[[136 143 135 124 129]
 [135 150 119 119 120]
 [116 129 112 131 130]
 [120 129 123 135 122]
 [129 145 118 118 123]
 [131 141 145 134 131]
 [131 156 122 114 129]]
:
[[116 129 112 131 130]
 [129 145 118 118 123]
 [135 150 119 119 120]
 [131 156 122 114 129]
 [120 129 123 135 122]
 [136 143 135 124 129]
 [131 141 145 134 131]]

[[119 122 128 111 128 137 128]
 [107 116 127 111 129 139 126]
 [139 137 129 111 129 119 128]]
:
[[107 116 127 111 129 139 126]
 [119 122 128 111 128 137 128]
 [139 137 129 111 129 119 128]]

[[123 128 135 129 126 129 135 128 128 128 132 129]
 [129 127 134 116 131 128 136 128 128 129 129 119]
 [132 128 129 118 132 128 128 128 128 129 126 127]
 [126 129 126 136 126 129 119 127 128 128 126 151]
 [131 128 118 134 127 127 119 128 129 127 125 126]
 [124 128 128 137 125 128 130 128 128 127 130 127]
 [127 129 122 140 125 128 120 128 128 127 126 138]
 [125 128 124 139 125 128 127 128 129 127 130 124]]
:
[[131 128 118 134 127 127 119 128 129 127 125 126]
 [127 129 122 140 125 128 120 128 128 127 126 138]
 [125 128 124 139 125 128 127 128 129 127 130 124]
 [126 129 126 136 126 129 119 127 128 128 126 151]
 [124 128 128 137 125 128 130 128 128 127 130 127]
 [132 128 129 118 132 128 128 128 128 129 126 127]
 [129 127 134 116 131 128 136 128 128 129 129 119]
 [123 128 135 129 126 129 135 128 128 128 132 129]]

[[130 137 152 137 127]
 [105 132 126 124 136]
 [108 136 119 136 114]
 [149 144 148 129 153]
 [108 148 154 131 106]
 [120 137 149 114 122]
 [154 107 135 125 154]
 [111 109 108 127 153]
 [135 141 140 107 103]
 [110 130 131 140 112]]
:
[[111 109 108 127 153]
 [108 136 119 136 114]
 [105 132 126 124 136]
 [110 130 131 140 112]
 [154 107 135 125 154]
 [135 141 140 107 103]
 [149 144 148 129 153]
 [120 137 149 114 122]
 [130 137 152 137 127]
 [108 148 154 131 106]]

[[115 145 127 121 130]
 [141 133 136 112 134]
 [137 127 131 113 135]
 [119 138 118 131 128]
 [141 134 137 112 133]
 [139 131 134 112 134]
 [140 140 139 116 131]
 [132 101 130 138 124]
 [132 121 119 137 125]
 [138 107 132 143 120]]
:
[[119 138 118 131 128]
 [132 121 119 137 125]
 [115 145 127 121 130]
 [132 101 130 138 124]
 [137 127 131 113 135]
 [138 107 132 143 120]
 [139 131 134 112 134]
 [141 133 136 112 134]
 [141 134 137 112 133]
 [140 140 139 116 131]]

[[146 126 129 134 153 104 134 121 130 120 109 133 147 113 137 118]
 [134 132 112 135 136 148 148 120 133 112 128 125 144 145 115 113]
 [153 137 118 148 114 113 130 153 139 150 149 118 135 122 112 122]]
:
[[134 132 112 135 136 148 148 120 133 112 128 125 144 145 115 113]
 [153 137 118 148 114 113 130 153 139 150 149 118 135 122 112 122]
 [146 126 129 134 153 104 134 121 130 120 109 133 147 113 137 118]]

[[135 117 123]
 [145 105 109]
 [130 128 127]
 [139 117 116]
 [143 128 130]
 [114 125 125]]
:
[[145 105 109]
 [139 117 116]
 [135 117 123]
 [114 125 125]
 [130 128 127]
 [143 128 130]]

[[128 137 122 125 131 127 125 133 122 126 135 126 118]
 [129 105 115 119 130 125 139 122 145 130 129 149 137]
 [128 122 125 148 131 114 145 131 130 127 121 115 126]
 [123 132 134 125 137 131 125 116 143 129 123 137 126]
 [128 122 128 140 114 136 126 128 125 126 131 132 133]]
:
[[129 105 115 119 130 125 139 122 145 130 129 149 137]
 [128 137 122 125 131 127 125 133 122 126 135 126 118]
 [128 122 125 148 131 114 145 131 130 127 121 115 126]
 [128 122 128 140 114 136 126 128 125 126 131 132 133]
 [123 132 134 125 137 131 125 116 143 129 123 137 126]]
---
[[128 131 118 125 155 121 132 126 137 127 122]
 [126 131 113 128 125 124 132 123 129 121 128]
 [129 127 134 132 136 128 125 134 135 115 122]
 [128 126 124 124 137 119 129 119 128 127 126]]
:
[[128 126 124 124 137 119 129 119 128 127 126]
 [129 127 134 132 136 128 125 134 135 115 122]
 [126 131 113 128 125 124 132 123 129 121 128]
 [128 131 118 125 155 121 132 126 137 127 122]]

[[117 109 145 149 146 139 143 117 138 125 135]
 [124 101 156 137 137 146 136 117 129 126 136]
 [121 102 157 138 138 146 139 116 129 124 136]
 [112 104 147 140 146 147 136 117 135 126 134]]
:
[[112 104 147 140 146 147 136 117 135 126 134]
 [121 102 157 138 138 146 139 116 129 124 136]
 [124 101 156 137 137 146 136 117 129 126 136]
 [117 109 145 149 146 139 143 117 138 125 135]]

[[122 119 142 126 127 134]
 [131 128 130 125 130 121]
 [127 129 130 130 129 123]
 [130 120 134 138 124 132]
 [132 125 129 122 129 126]
 [121 138 119 152 121 111]
 [124 133 134 114 129 130]
 [144 115 120 153 133 120]]
:
[[144 115 120 153 133 120]
 [124 133 134 114 129 130]
 [121 138 119 152 121 111]
 [132 125 129 122 129 126]
 [130 120 134 138 124 132]
 [127 129 130 130 129 123]
 [131 128 130 125 130 121]
 [122 119 142 126 127 134]]

[[130 136 125 125 128 105 125]
 [129 136 126 125 129 127 125]
 [128 137 125 124 129 127 128]
 [125 138 126 124 129 126 140]
 [125 135 126 124 130 129 130]
 [132 135 125 125 125 123 128]
 [129 137 123 123 137 129 129]
 [128 136 124 123 129 129 129]
 [133 134 125 125 129 128 130]
 [126 135 125 124 128 130 129]
 [130 137 124 124 129 128 130]]
:
[[130 137 124 124 129 128 130]
 [126 135 125 124 128 130 129]
 [133 134 125 125 129 128 130]
 [128 136 124 123 129 129 129]
 [129 137 123 123 137 129 129]
 [132 135 125 125 125 123 128]
 [125 135 126 124 130 129 130]
 [125 138 126 124 129 126 140]
 [128 137 125 124 129 127 128]
 [129 136 126 125 129 127 125]
 [130 136 125 125 128 105 125]]

[[125 123 112 123 150 138 123 139 137 137]
 [117 129 119 122 145 143 125 104 122 134]
 [117 128 120 122 145 144 125 105 122 136]
 [126 123 113 123 151 138 123 138 137 137]
 [125 125 111 124 150 137 122 138 137 134]
 [118 125 124 122 147 145 126 105 122 139]]
:
[[118 125 124 122 147 145 126 105 122 139]
 [125 125 111 124 150 137 122 138 137 134]
 [126 123 113 123 151 138 123 138 137 137]
 [117 128 120 122 145 144 125 105 122 136]
 [117 129 119 122 145 143 125 104 122 134]
 [125 123 112 123 150 138 123 139 137 137]]

[[127 155 128 114]
 [132 131 133 128]
 [111 114 107 142]
 [127 128 107 120]
 [145 122 126 116]]
:
[[145 122 126 116]
 [127 128 107 120]
 [111 114 107 142]
 [132 131 133 128]
 [127 155 128 114]]

[[130 129 132]
 [123 135 154]
 [150 131 130]
 [116 130 136]
 [136 104 127]
 [131 120 104]
 [137 138 143]
 [124 116 120]
 [126 130 117]]
:
[[126 130 117]
 [124 116 120]
 [137 138 143]
 [131 120 104]
 [136 104 127]
 [116 130 136]
 [150 131 130]
 [123 135 154]
 [130 129 132]]

[[127 127 112 126 128 121 129 124 126 151 132 134 127]
 [133 125 128 123 129 128 139 129 138 122 129 128 131]
 [126 135 129 142 128 130 111 128 138 123 129 127 125]]
:
[[126 135 129 142 128 130 111 128 138 123 129 127 125]
 [133 125 128 123 129 128 139 129 138 122 129 128 131]
 [127 127 112 126 128 121 129 124 126 151 132 134 127]]

[[140 116 132 129 112 122 134 144 109 130]
 [147 120 107 128 116 122 131 137 129 126]
 [143 134 102 139 116 127 136 132 146 127]
 [135 114 125 120 138 116 132 128 101 123]]
:
[[135 114 125 120 138 116 132 128 101 123]
 [143 134 102 139 116 127 136 132 146 127]
 [147 120 107 128 116 122 131 137 129 126]
 [140 116 132 129 112 122 134 144 109 130]]
